The rows lie along a hidden order. The number after each row says roughly how far along it the row is, from 0 to 30. A new part has a new order.
[0.19,0.98,0.93,0.81,-0.02,0.83,-0.32,3.33,-1.66,-0.63,0.46,-1.75,0.84,1.26,0.76,1.33,4.60,-0.73,7.22,-0.84,-0.60,0.52,-0.61,-2.76,-3.66,3.45,-0.52] | 30
[-0.86,-0.47,-1.10,-1.44,0.04,0.45,1.18,-1.69,2.78,-4.02,-0.32,2.46,-0.77,0.48,-0.07,-2.74,-2.59,0.76,-3.43,0.15,-0.77,-1.45,1.02,1.33,4.79,-3.06,0.24] | 2
[-0.38,0.20,-0.58,-0.62,-0.12,0.45,0.56,0.33,1.02,-3.31,0.03,1.46,-0.35,1.12,0.12,-1.70,-1.00,0.51,-0.87,-0.22,-0.74,-0.92,0.64,0.05,2.82,-0.97,0.01] | 11
[-1.62,-0.31,-1.28,-0.86,0.03,0.91,1.24,0.22,3.40,-4.07,0.32,3.00,-1.73,0.91,-0.20,-3.76,-3.26,1.18,-3.79,0.22,-1.88,-1.50,1.63,2.18,6.23,-3.82,-0.03] | 0
[1.04,0.03,1.14,-1.28,0.25,0.65,1.30,-1.52,-1.88,-2.09,-0.89,-1.24,1.98,0.56,1.03,0.46,3.72,-1.17,5.45,-0.79,1.54,0.06,-0.95,-2.45,-3.07,4.06,-0.45] | 26
[-0.28,-0.62,-1.18,-1.04,0.00,0.02,1.20,-2.75,2.15,-2.90,-0.56,2.00,-0.51,-0.01,-0.20,-2.02,-2.89,0.62,-3.34,0.11,-0.17,-1.29,0.57,1.48,4.03,-2.87,0.34] | 2
[-1.74,-0.32,-1.46,-2.11,0.32,1.31,2.58,-0.69,3.48,-6.92,-0.29,3.19,-0.68,1.23,0.40,-4.28,-1.61,0.53,-2.30,0.06,-1.25,-2.33,1.65,0.91,7.52,-3.14,-0.18] | 2
[-0.44,0.16,-0.34,-1.48,0.13,0.94,1.50,-0.16,1.15,-5.50,-0.36,1.55,0.36,1.35,0.68,-1.95,0.48,0.06,1.17,-0.31,-0.46,-1.42,0.68,-0.92,2.63,-0.05,-0.27] | 13
[-1.62,0.17,-0.89,-1.87,0.27,1.49,2.31,0.56,2.61,-7.28,-0.26,2.96,-0.11,1.95,0.87,-3.43,-0.10,0.29,0.68,-0.18,-1.28,-2.27,1.32,-0.29,6.15,-1.75,-0.33] | 8
[0.22,0.38,0.18,-0.75,0.02,0.95,0.73,0.94,-0.03,-2.26,0.00,0.03,0.43,1.24,0.57,-0.52,1.97,-0.32,3.23,-0.58,-0.27,-0.24,-0.01,-1.41,0.17,1.24,-0.57] | 19
[0.84,0.07,0.65,-1.30,0.20,0.72,1.07,-0.80,-0.95,-1.48,-0.69,-0.66,1.68,0.51,0.85,-0.06,2.70,-1.08,4.25,-0.69,0.87,-0.22,-0.56,-2.26,-1.50,1.85,-0.53] | 22

Part 2:
[0.12,-0.50,-3.64,-0.54,2.32,0.70,1.58,-0.34,-1.26,-0.37,5.23,-0.84,0.46,-0.61,1.08,1.45,-0.30,-0.31,-0.65] | 25
[-0.90,-0.64,-5.01,-0.80,0.11,2.44,0.95,-1.70,-1.10,1.51,-0.21,0.78,-1.19,-0.89,1.59,-0.78,0.57,1.43,1.96] | 22
[-0.31,-0.91,-3.97,0.49,5.76,-1.44,0.84,-1.06,-3.21,-1.99,-0.43,-3.59,4.55,0.66,0.10,1.21,-1.31,-0.71,-1.49] | 30
[-0.78,-1.43,-7.41,1.01,3.67,-2.10,1.78,-1.87,-3.65,-2.10,-1.65,-2.74,3.27,0.56,-0.90,1.08,-2.55,-0.73,1.21] | 20
[-0.08,-1.02,-3.68,0.02,-1.42,-0.23,2.01,-1.14,-2.37,-1.31,1.10,-3.30,0.25,-0.53,-0.87,0.07,-1.14,-0.27,0.22] | 5
[-0.74,-0.52,-3.22,0.60,-0.62,-0.16,2.57,-1.41,0.33,-1.30,-1.84,-3.44,-3.38,0.10,-0.86,-1.20,-1.26,0.37,0.38] | 3
[-0.54,-2.39,-4.80,1.56,1.95,-0.90,0.66,0.28,-3.38,-2.07,0.38,-1.19,3.32,-0.76,-0.99,2.10,1.71,-1.29,2.55] | 13
[-0.79,-1.25,-3.99,1.30,2.83,-1.35,0.55,-1.23,-3.12,0.63,-0.98,-3.15,2.66,0.38,0.90,0.70,-0.35,1.65,-1.34] | 15
[-1.06,-0.86,0.84,2.33,-3.47,-1.64,0.38,-0.90,-3.40,-0.37,0.79,-2.39,0.15,-0.31,-0.83,-0.22,-0.51,-1.28,2.28] | 18
[-1.33,0.63,-9.22,2.77,-2.02,-1.06,1.90,-3.04,-2.92,-1.95,-2.29,-4.51,-0.45,-0.46,-0.14,-0.60,-4.08,-0.76,2.93] | 21
[0.23,-2.43,-2.74,2.27,-3.52,-1.36,0.75,0.99,-0.19,-1.56,1.07,-1.72,0.69,-0.41,-0.27,1.02,1.10,0.85,1.72] | 2
[-1.22,-1.01,-3.03,1.22,-2.61,0.51,1.80,-1.15,-1.91,-1.54,-0.47,-2.70,-1.80,-0.90,-0.48,0.09,-1.80,0.01,4.03] | 0
[-0.86,0.16,-0.61,-0.10,4.92,0.22,0.30,-1.15,-2.79,-1.31,0.01,-3.32,1.18,0.01,0.48,1.91,-0.88,-0.14,1.72] | 24
[-0.49,0.70,-6.01,2.97,-5.07,0.94,1.19,-2.66,-4.17,-0.81,-1.44,-3.10,3.74,-0.68,1.29,-0.23,-2.02,1.02,2.19] | 25
[-0.20,-0.43,-4.47,3.85,-3.03,-1.18,2.19,-1.41,-2.42,-1.27,0.34,-1.40,3.40,-1.20,-0.29,1.44,-0.61,-1.62,3.52] | 28
[0.35,-0.45,-4.62,-1.20,-1.48,1.53,1.77,-0.67,-3.89,-2.15,-1.18,-2.79,1.35,-0.67,-0.23,1.40,-0.27,0.50,1.95] | 2
[-0.12,-1.13,-6.11,2.36,-3.42,-0.92,1.29,-1.97,-2.74,-1.91,-0.32,-3.00,3.27,-1.01,0.12,-0.66,-0.13,-0.94,1.04] | 24
[-1.38,-3.30,-5.02,1.58,-1.91,-0.93,0.87,-0.85,-4.02,-1.00,-0.44,0.19,4.97,-0.83,-0.80,1.38,-1.22,-0.78,3.84] | 27
[-0.67,-1.13,0.90,0.14,2.42,0.22,0.77,1.18,-0.88,-0.95,0.00,-0.50,-0.23,-0.15,0.03,-0.56,3.34,-0.66,-1.83] | 24
[-1.89,-2.03,-4.40,1.31,0.72,-1.49,2.12,-2.92,-3.57,0.70,-0.13,-0.28,2.69,-0.92,-0.67,0.33,-2.88,-1.37,2.36] | 28
